Below are the code and all the weights of a small trained network. Each question names an input and a target symbol and asks about switching units off, where a switched-off unit gives its printed mean instead of its output.

import numpy as np


def w(rows, s, z=0):
    codes = np.array(rows[::2]) - 128.0
    scale = np.full(codes.shape[1], s)
    scale[-1] = z or s
    return codes * scale


def norm(h):
    return h / np.sqrt((h * h).mean(-1, keepdims=True) + 1e-5)


def f(y):
    return np.maximum(y, 0)


def softmax(a):
    e = np.exp(a - a.max(-1, keepdims=True))
    return e / e.sum(-1, keepdims=True)


def log_softmax(a):
    a = a - a.max(-1, keepdims=True)
    return a - np.log(np.exp(a).sum(-1, keepdims=True))


def net(x, mask):
    ids = ['ΓΞΩαδζηθμπστ'.index(c) for c in x.split()]
    T = len(ids)
    res = E[ids] + P[:T]
    u = 0
    for l in range(3):
        q, k, v = (norm(res) @ M[l].T for M in (Q, K, V))
        z = softmax(np.where(np.tri(T) > 0, q @ k.T / 3**0.5, -1e9)) @ v
        res = res + np.where(mask[u], z, O[l][:, -1]) @ O[l][:, :-1]
        u += 1
        y = f(norm(res) @ A[l][:, :-1].T + A[l][:, -1])
        res = res + np.where(mask[u : u + 4], y, B[l][:, -1]) @ B[l][:, :-1]
        u += 4
    return log_softmax(norm(res)[-1] @ U[:, :-1].T + U[:, -1])


Q, K, V, O, A, B = {}, {}, {}, {}, {}, {}
E = w([
[104,92,152,47],'Γ',
[179,59,155,170],'Ξ',
[3,36,135,119],'Ω',
[175,185,164,3],'α',
[193,86,75,126],'δ',
[160,144,139,80],'ζ',
[93,96,46,126],'η',
[171,114,118,105],'θ',
[66,162,39,22],'μ',
[240,95,151,144],'π',
[82,85,183,203],'σ',
[124,189,122,147],'τ',
],0.014)
P = w([
[2,118,203,120],'0',
[33,133,190,116],'1',
[42,138,190,125],'2',
[61,135,177,128],'3',
[71,133,162,129],'4',
[88,135,153,134],'5',
[98,134,142,145],'6',
[112,137,130,150],'7',
[124,142,119,158],'8',
[141,143,109,163],'9',
[157,144,100,170],'10',
[165,144,86,165],'11',
[138,130,78,167],'12',
],0.0067)
Q[0] = w([
[204,244,183,2],'L0H0',
[233,112,156,82],'L0H0',
[135,93,174,203],'L0H0',
],0.0072)
K[0] = w([
[97,108,190,90],'L0H0',
[71,2,172,130],'L0H0',
[164,152,87,222],'L0H0',
],0.008)
V[0] = w([
[138,255,106,168],'L0H0',
[166,94,136,79],'L0H0',
[91,144,139,84],'L0H0',
],0.0046)
O[0] = w([
[15,234,196,225,4],'L0H0',
[125,51,80,136,141],'L0H0',
[84,4,114,77,159],'L0H0',
],0.0033,0.0024)
A[0] = w([
[38,141,117,164,46],'L0N0',
[69,108,84,137,253],'L0N1',
[182,130,171,115,176],'L0N2',
[253,77,146,100,200],'L0N3',
],0.0073,0.0026)
B[0] = w([
[153,86,28,149,164],'L0N0',
[150,208,57,152,195],'L0N1',
[43,2,141,27,180],'L0N2',
[51,143,137,98,253],'L0N3',
],0.0061)
Q[1] = w([
[30,7,140,155],'L1H0',
[146,95,144,43],'L1H0',
[79,3,122,79],'L1H0',
],0.011)
K[1] = w([
[217,82,122,229],'L1H0',
[233,184,186,135],'L1H0',
[254,122,105,178],'L1H0',
],0.0094)
V[1] = w([
[255,186,165,40],'L1H0',
[42,55,21,51],'L1H0',
[203,142,88,178],'L1H0',
],0.0063)
O[1] = w([
[1,48,167,66,2],'L1H0',
[95,123,32,181,210],'L1H0',
[121,126,217,105,70],'L1H0',
],0.0051,0.0065)
A[1] = w([
[185,228,93,2,5],'L1N0',
[192,125,173,60,146],'L1N1',
[206,71,118,186,59],'L1N2',
[195,153,158,236,86],'L1N3',
],0.007,0.0015)
B[1] = w([
[164,56,81,52,253],'L1N0',
[234,177,202,253,202],'L1N1',
[62,47,67,61,253],'L1N2',
[60,123,163,60,253],'L1N3',
],0.0057,0.0032)
Q[2] = w([
[125,207,104,254],'L2H0',
[155,167,146,156],'L2H0',
[226,201,54,144],'L2H0',
],0.0084)
K[2] = w([
[33,192,90,211],'L2H0',
[19,138,30,180],'L2H0',
[233,231,75,2],'L2H0',
],0.0075)
V[2] = w([
[2,124,86,97],'L2H0',
[224,54,150,158],'L2H0',
[106,31,160,197],'L2H0',
],0.0054)
O[2] = w([
[125,161,206,116,252],'L2H0',
[1,142,229,187,172],'L2H0',
[166,110,97,205,204],'L2H0',
],0.0069,0.002)
A[2] = w([
[145,134,189,104,96],'L2N0',
[116,123,152,91,211],'L2N1',
[148,148,102,202,206],'L2N2',
[86,252,103,131,249],'L2N3',
],0.013,0.0018)
B[2] = w([
[109,194,130,155,154],'L2N0',
[151,124,158,174,190],'L2N1',
[217,113,161,58,254],'L2N2',
[70,154,250,206,211],'L2N3',
],0.011,0.0049)
U = w([
[83,146,122,130,76],'Γ',
[97,143,126,152,68],'Ξ',
[95,138,94,172,109],'Ω',
[140,215,54,221,172],'α',
[91,139,116,156,81],'δ',
[79,171,151,37,145],'ζ',
[101,141,116,141,98],'η',
[107,126,11,112,129],'θ',
[35,207,90,124,255],'μ',
[39,28,155,193,120],'π',
[238,118,142,160,117],'σ',
[80,190,237,212,137],'τ',
],0.012,0.0066)

Each question gives the input, a string of symbols that net reads in full, and the target symbol t.
The units are the heads (3 rows each of Q, K, V and O) and the neurons (one row each of A and B). Each row of codes is followed by its name. A weight is (code - 128) times the scale printed after its matrix; where a second scale follows, it is the last column's (O, A, B and U).
mask holds one flag per unit, layer by layer, with each layer's heads first. A switched-off unit (its flag False) gives its mean, the last column of its rows in O or B, instead of its output. The means were averaged over made-up inputs and are rounded, as every weight is.
A unit's drop is (log p(t) with every unit on - log p(t) with that unit switched off) / (log p(t) with every unit on - log p(t) with every unit switched off).
The circuit of an input: a set's keep is (log p(t) with only the set's units on - log p(t) with every unit switched off) / (log p(t) with every unit on - log p(t) with every unit switched off). Starting from the 12 units with the biggest drops (on a tie, the unit counted first), units are removed one at a time, each time the one whose removal leaves the highest keep (on an exact tie, the one counted first), for as long as the keep stays at least 0.8.
circuit, biggest first: the units of the circuit, biggest drop first
most important unit: the unit with the biggest drop
top k neurons: the k neurons with the biggest drops, biggest first
k most important neurons of layer l: the k neurons of layer l with the biggest drops, biggest first
input μ π η Γ α θ Ξ Ξ Ξ σ σ Γ, target σ: 3 most important neurons of layer 1 -> L1N1, L1N0, L1N3
input Ω Ω σ μ σ η Ω, target σ: most important unit -> L2N2
input Ω δ Ω σ ζ, target σ: top 3 neurons -> L1N0, L0N3, L0N2
input τ Γ ζ η π Ω Γ, target π: circuit, biggest first -> L2N2, L2N1
input ζ σ τ ζ, target τ: circuit, biggest first -> L2N2, L2N1
input π Γ μ θ η Γ, target θ: circuit, biggest first -> L2N3, L0N3, L0N2, L1H0
input Γ Ω τ π ζ σ ζ τ ζ θ, target τ: top 4 neurons -> L0N2, L0N3, L0N1, L1N1
input σ π σ μ σ Γ Ω, target σ: top 2 neurons -> L0N3, L2N2
input μ σ Ξ μ Ω σ σ σ Γ η, target α: top 3 neurons -> L2N3, L0N1, L1N0
input α σ θ μ π, target π: top 2 neurons -> L1N2, L2N2
input θ Ξ π σ α Ξ η μ Γ σ Ξ, target π: top 3 neurons -> L1N2, L1N3, L2N2
input η σ θ Ξ θ, target θ: top 4 neurons -> L2N3, L0N3, L2N2, L1N3
input μ σ τ τ π, target τ: circuit, biggest first -> L1H0, L2N0
input Ξ η σ η Ω π θ, target π: most important unit -> L2H0
input Ξ σ ζ, target σ: 3 most important neurons of layer 0 -> L0N3, L0N1, L0N2
input δ μ σ δ ζ τ ζ θ, target τ: 2 most important neurons of layer 2 -> L2N1, L2N2
input Ω η Ξ π π δ, target θ: top 4 neurons -> L0N2, L0N3, L2N3, L1N1
input σ θ μ σ σ θ δ μ ζ Ω η θ ζ, target θ: 2 most important neurons of layer 1 -> L1N0, L1N3
input σ ζ σ μ Γ ζ τ, target τ: 2 most important neurons of layer 2 -> L2N3, L2N2
input α η σ τ η η Ω θ σ π ζ ζ ζ, target ζ: circuit, biggest first -> L1H0
input Ξ σ π Γ μ Γ Ξ π Ξ θ θ Ξ ζ, target θ: top 2 neurons -> L0N3, L0N2
input σ θ σ ζ α α δ Γ Ω δ η, target α: 3 most important neurons of layer 0 -> L0N1, L0N2, L0N3
input μ η μ σ σ Ξ τ ζ, target τ: top 4 neurons -> L0N2, L0N3, L1N1, L0N1
input Ξ Ξ Γ θ τ ζ ζ Ξ μ α τ Γ, target τ: circuit, biggest first -> L1H0, L2N1, L2N2, L1N2
input θ Ξ Γ σ σ Ξ θ α Ξ, target π: top 2 neurons -> L1N2, L2N2
